Below is a small trained network, with its code and all its weights. Each question gives an input and a target symbol and asks what happens when units are switched off, that is, made to give their printed mean instead of their output.

import numpy as np


def w(rows, s, z=0):
    codes = np.array(rows[::2]) - 128.0
    scale = np.full(codes.shape[1], s)
    scale[-1] = z or s
    return codes * scale


def f(y):
    return np.maximum(y, 0)


def softmax(a):
    e = np.exp(a - a.max(-1, keepdims=True))
    return e / e.sum(-1, keepdims=True)


def log_softmax(a):
    a = a - a.max(-1, keepdims=True)
    return a - np.log(np.exp(a).sum(-1, keepdims=True))


def net(x, mask):
    ids = ['εζηθπστω'.index(c) for c in x.split()]
    T = len(ids)
    res = E[ids] + P[:T]
    u = 0
    for l in range(3):
        r = res
        for j in range(3):
            rows = slice(2 * j, 2 * j + 2)
            q, k, v = (r @ M[l][rows].T for M in (Q, K, V))
            z = softmax(np.where(np.tri(T) > 0, q @ k.T / 2**0.5, -1e9)) @ v
            o = O[l][rows]
            res = res + np.where(mask[u + j], z, o[:, -1]) @ o[:, :-1]
        u += 3
        y = f(res @ A[l][:, :-1].T + A[l][:, -1])
        res = res + np.where(mask[u : u + 4], y, B[l][:, -1]) @ B[l][:, :-1]
        u += 4
    return log_softmax(res[-1] @ U[:, :-1].T + U[:, -1])


Q, K, V, O, A, B = {}, {}, {}, {}, {}, {}
E = w([
[103,75,175,132,98,113,92,192,49],'ε',
[141,109,44,45,138,132,111,178,116],'ζ',
[84,123,140,174,71,83,178,168,212],'η',
[69,37,199,129,230,97,107,165,250],'θ',
[113,232,150,118,146,110,138,151,177],'π',
[147,94,146,113,218,98,213,58,129],'σ',
[210,138,86,137,71,48,93,107,200],'τ',
[87,165,130,82,84,103,77,85,133],'ω',
],0.014)
P = w([
[94,125,68,227,143,171,141,144,152],'0',
[122,125,116,180,138,180,166,159,137],'1',
[132,114,132,145,127,175,159,165,143],'2',
[131,110,148,122,121,148,154,168,127],'3',
[134,122,169,96,123,133,135,181,129],'4',
[144,124,170,77,121,113,122,171,115],'5',
[137,135,176,50,124,103,111,167,121],'6',
[133,137,182,41,122,78,93,165,111],'7',
[124,145,194,2,126,74,94,158,102],'8',
[126,135,171,9,127,40,64,159,98],'9',
[119,135,181,8,135,19,24,147,84],'10',
],0.0069)
Q[0] = w([
[107,169,135,133,68,144,72,214,156],'0.h0',
[84,248,136,166,139,189,220,191,105],'0.h0',
[153,174,108,179,116,150,229,36,102],'0.h1',
[132,147,143,151,101,225,112,178,122],'0.h1',
[152,140,129,189,90,254,161,147,162],'0.h2',
[74,88,127,140,166,135,114,71,137],'0.h2',
],0.0071)
K[0] = w([
[139,131,167,109,74,205,69,195,161],'0.h0',
[173,140,2,142,88,255,201,186,49],'0.h0',
[145,143,80,207,86,108,133,68,208],'0.h1',
[91,148,117,190,95,181,155,161,121],'0.h1',
[122,136,72,242,167,183,93,122,123],'0.h2',
[81,171,164,123,121,100,103,135,100],'0.h2',
],0.0078)
V[0] = w([
[175,172,67,162,2,206,146,94,99],'0.h0',
[170,106,71,129,68,174,138,173,73],'0.h0',
[168,102,115,92,133,129,59,163,95],'0.h1',
[161,32,129,149,109,176,82,225,111],'0.h1',
[84,144,57,243,128,234,70,31,120],'0.h2',
[43,87,111,105,148,121,93,150,139],'0.h2',
],0.0053)
O[0] = w([
[139,91,89,215,97,116,41,63,167,2],'0.h0',
[150,91,85,190,73,90,71,97,115,41],'0.h0',
[114,160,179,88,187,163,89,170,94,137],'0.h1',
[142,75,114,90,177,129,112,253,131,105],'0.h1',
[193,110,61,214,137,237,163,228,188,54],'0.h2',
[100,86,126,62,130,153,176,92,140,173],'0.h2',
],0.0058,0.0042)
A[0] = w([
[153,207,133,98,31,61,111,226,120,254],'0.n0',
[253,105,136,139,65,65,105,108,162,117],'0.n1',
[190,238,98,126,89,82,162,203,130,245],'0.n2',
[123,158,132,97,63,221,47,98,178,55],'0.n3',
],0.0058,0.0043)
B[0] = w([
[80,70,71,113,132,187,1,33,154,254],'0.n0',
[157,113,111,118,246,61,38,112,223,140],'0.n1',
[109,14,102,91,169,153,53,45,192,198],'0.n2',
[53,178,127,119,160,54,166,75,83,146],'0.n3',
],0.0055,0.0079)
Q[1] = w([
[61,73,149,79,175,51,83,119,123],'1.h0',
[140,97,192,102,197,78,185,167,129],'1.h0',
[119,127,77,148,54,93,9,111,113],'1.h1',
[86,6,121,33,191,112,124,93,120],'1.h1',
[112,117,232,76,253,95,218,93,119],'1.h2',
[43,77,135,36,206,114,128,48,150],'1.h2',
],0.012)
K[1] = w([
[137,169,173,57,129,86,87,155,76],'1.h0',
[171,179,116,94,137,20,169,103,77],'1.h0',
[131,76,81,134,131,201,136,211,84],'1.h1',
[122,109,148,24,134,84,86,125,77],'1.h1',
[82,196,167,78,110,6,111,97,90],'1.h2',
[104,123,119,34,115,73,91,151,105],'1.h2',
],0.011)
V[1] = w([
[159,120,98,72,56,120,131,95,32],'1.h0',
[61,187,224,108,114,219,71,201,154],'1.h0',
[155,190,219,181,65,37,135,22,183],'1.h1',
[193,59,2,22,127,140,106,67,150],'1.h1',
[196,54,134,70,173,78,212,191,113],'1.h2',
[45,123,72,103,144,240,91,105,81],'1.h2',
],0.0047)
O[1] = w([
[132,198,158,214,106,82,101,177,134,142],'1.h0',
[142,66,77,97,135,221,54,186,139,148],'1.h0',
[79,111,124,247,210,223,110,40,135,59],'1.h1',
[171,232,103,139,65,176,140,255,148,254],'1.h1',
[61,161,90,133,154,13,91,129,92,84],'1.h2',
[164,129,178,54,105,144,159,147,109,215],'1.h2',
],0.0055,0.0091)
A[1] = w([
[120,132,131,113,99,110,138,146,91,150],'1.n0',
[127,66,95,189,57,112,117,82,7,6],'1.n1',
[142,122,130,111,121,153,120,152,95,136],'1.n2',
[110,104,123,98,180,95,125,171,137,136],'1.n3',
],0.014,0.015)
B[1] = w([
[148,125,142,162,166,115,77,125,154,229],'1.n0',
[242,160,202,38,49,242,196,169,245,128],'1.n1',
[123,130,170,169,142,87,107,96,141,221],'1.n2',
[116,172,158,178,66,175,143,104,143,255],'1.n3',
],0.012,0.009)
Q[2] = w([
[28,193,182,178,147,134,155,84,181],'2.h0',
[108,133,176,151,117,71,71,10,188],'2.h0',
[139,191,135,166,113,96,112,177,180],'2.h1',
[38,89,168,117,80,188,49,82,233],'2.h1',
[73,187,113,166,139,58,172,120,90],'2.h2',
[197,83,186,51,145,157,136,42,168],'2.h2',
],0.011)
K[2] = w([
[87,142,137,28,88,142,61,53,147],'2.h0',
[89,133,192,111,119,114,36,168,157],'2.h0',
[185,213,139,70,77,134,104,99,138],'2.h1',
[109,169,254,165,92,153,66,136,150],'2.h1',
[165,166,140,160,201,65,226,86,137],'2.h2',
[144,159,128,18,86,152,20,27,82],'2.h2',
],0.0095)
V[2] = w([
[116,153,105,105,99,82,98,56,165],'2.h0',
[54,147,136,108,107,134,115,178,43],'2.h0',
[149,169,20,40,128,133,157,88,143],'2.h1',
[177,46,76,152,109,85,76,129,2],'2.h1',
[81,98,89,141,89,150,106,204,163],'2.h2',
[67,138,72,121,118,141,51,107,156],'2.h2',
],0.0066)
O[2] = w([
[178,94,102,169,152,154,88,175,111,188],'2.h0',
[118,117,78,71,148,133,251,99,103,117],'2.h0',
[71,234,167,107,171,244,3,181,129,74],'2.h1',
[129,173,251,111,78,103,107,84,169,1],'2.h1',
[171,116,169,8,114,229,79,143,97,137],'2.h2',
[123,31,191,87,128,169,151,147,126,189],'2.h2',
],0.0059,0.014)
A[2] = w([
[39,162,130,133,2,201,122,61,51,127],'2.n0',
[106,152,77,180,193,200,145,186,64,69],'2.n1',
[123,180,88,104,214,206,61,50,137,2],'2.n2',
[77,107,130,174,157,106,227,138,171,68],'2.n3',
],0.007,0.0058)
B[2] = w([
[121,90,119,167,69,208,51,75,26,196],'2.n0',
[126,153,180,98,62,45,127,164,124,218],'2.n1',
[254,76,196,109,133,144,201,147,88,198],'2.n2',
[187,197,133,156,166,170,101,96,107,252],'2.n3',
],0.01,0.0036)
U = w([
[121,87,164,131,72,69,174,79,138,94],'ε',
[177,95,134,144,172,106,105,112,139,3],'ζ',
[119,83,50,112,154,86,140,153,86,145],'η',
[124,128,127,131,81,163,119,72,60,97],'θ',
[1,89,145,149,159,143,124,106,219,170],'π',
[118,154,97,159,158,95,126,62,139,172],'σ',
[112,186,123,94,77,95,98,191,142,213],'τ',
[149,113,202,77,186,142,212,163,127,117],'ω',
],0.0078,0.007)

Each question gives the input, a string of symbols that net reads in full, and the target symbol t.
The units are the heads (2 rows each of Q, K, V and O) and the neurons (one row each of A and B). Each row of codes is followed by its name. A weight is (code - 128) times the scale printed after its matrix; where a second scale follows, it is the last column's (O, A, B and U).
mask holds one flag per unit, layer by layer, with each layer's heads first. A switched-off unit (its flag False) gives its mean, the last column of its rows in O or B, instead of its output. The means were averaged over made-up inputs and are rounded, as every weight is.
A unit's drop is (log p(t) with every unit on - log p(t) with that unit switched off) / (log p(t) with every unit on - log p(t) with every unit switched off).
The circuit of an input: a set's keep is (log p(t) with only the set's units on - log p(t) with every unit switched off) / (log p(t) with every unit on - log p(t) with every unit switched off). Starting from the 12 units with the biggest drops (on a tie, the unit counted first), units are removed one at a time, each time the one whose removal leaves the highest keep (on an exact tie, the one counted first), for as long as the keep stays at least 0.8.
circuit, biggest first: the units of the circuit, biggest drop first
k most important neurons: the k neurons with the biggest drops, biggest first
top k neurons in layer l: the k neurons of layer l with the biggest drops, biggest first
drop of u: that unit's drop, to one decimal
input σ τ ε ω θ ω σ ζ ζ θ, target θ: most important neuron : (1.n3)
input ζ ω ε, target ε: 2 most important neurons : (1.n3, 1.n2)
input ω σ ω θ ω ω ω η, target η: circuit, biggest first : (1.n3, 2.h1, 0.h0)
input τ ω η θ ω θ η σ η, target η: circuit, biggest first : (2.h1, 1.n3, 0.h0)
input σ θ ω ω ω σ π, target η: circuit, biggest first : (1.n3, 2.h1, 0.h0, 0.n0)
input ζ ω τ, target τ: circuit, biggest first : (1.h1, 2.h1)
input ω σ σ ω ζ θ ω, target η: circuit, biggest first : (1.n3, 2.h1)
input ω ω ω, target θ: circuit, biggest first : (2.n0, 1.n0, 1.h1)
input σ ε θ ε τ, target ε: top 2 neurons in layer 1 : (1.n2, 1.n0)
input ζ τ ω ζ σ ω σ τ σ, target τ: top 3 neurons in layer 0 : (0.n0, 0.n1, 0.n2)
input θ σ τ τ τ σ ω ω σ σ θ, target σ: 3 most important neurons : (2.n3, 1.n3, 0.n0)
input ε σ σ θ η τ τ ω σ ζ ε, target ε: top 3 neurons in layer 1 : (1.n2, 1.n0, 1.n3)
input ω ω π σ ω ω θ, target ω: circuit, biggest first : (0.h0, 0.n0)
input τ ω ω θ τ ω ζ ω θ, target ω: circuit, biggest first : (0.h0)
input ω θ σ ω τ ω σ ω η τ θ, target τ: 3 most important neurons : (0.n2, 0.n0, 2.n1)
input σ ω τ, target ζ: 2 most important neurons : (0.n1, 2.n2)
input ω ω ω ω η η π, target ω: top 2 neurons in layer 2 : (2.n2, 2.n0)
input ω η σ σ ω π ω σ ω π, target ω: top 2 neurons in layer 1 : (1.n3, 1.n2)
input ω ω ω ω τ ω ω τ σ θ, target τ: 2 most important neurons : (0.n1, 0.n2)
input ω ω σ σ ζ η ε ω ω, target ε: top neuron in layer 1 : (1.n2)
input ζ ζ ω ω ζ ω ζ θ θ, target θ: 3 most important neurons : (1.n3, 2.n0, 2.n3)
input τ σ η π ω σ η, target π: top 2 neurons in layer 0 : (0.n0, 0.n2)
input σ ε θ ω σ ζ σ, target σ: drop of 0.n0 : 0.7
input ε σ ω τ τ η, target ε: drop of 0.h0 : 0.1
input σ η θ, target σ: drop of 1.h2 : 0.8
input ω ε τ τ, target ε: drop of 0.h1 : 0.2
input σ ω ω σ ω θ ω π τ π, target η: most important neuron : (1.n3)
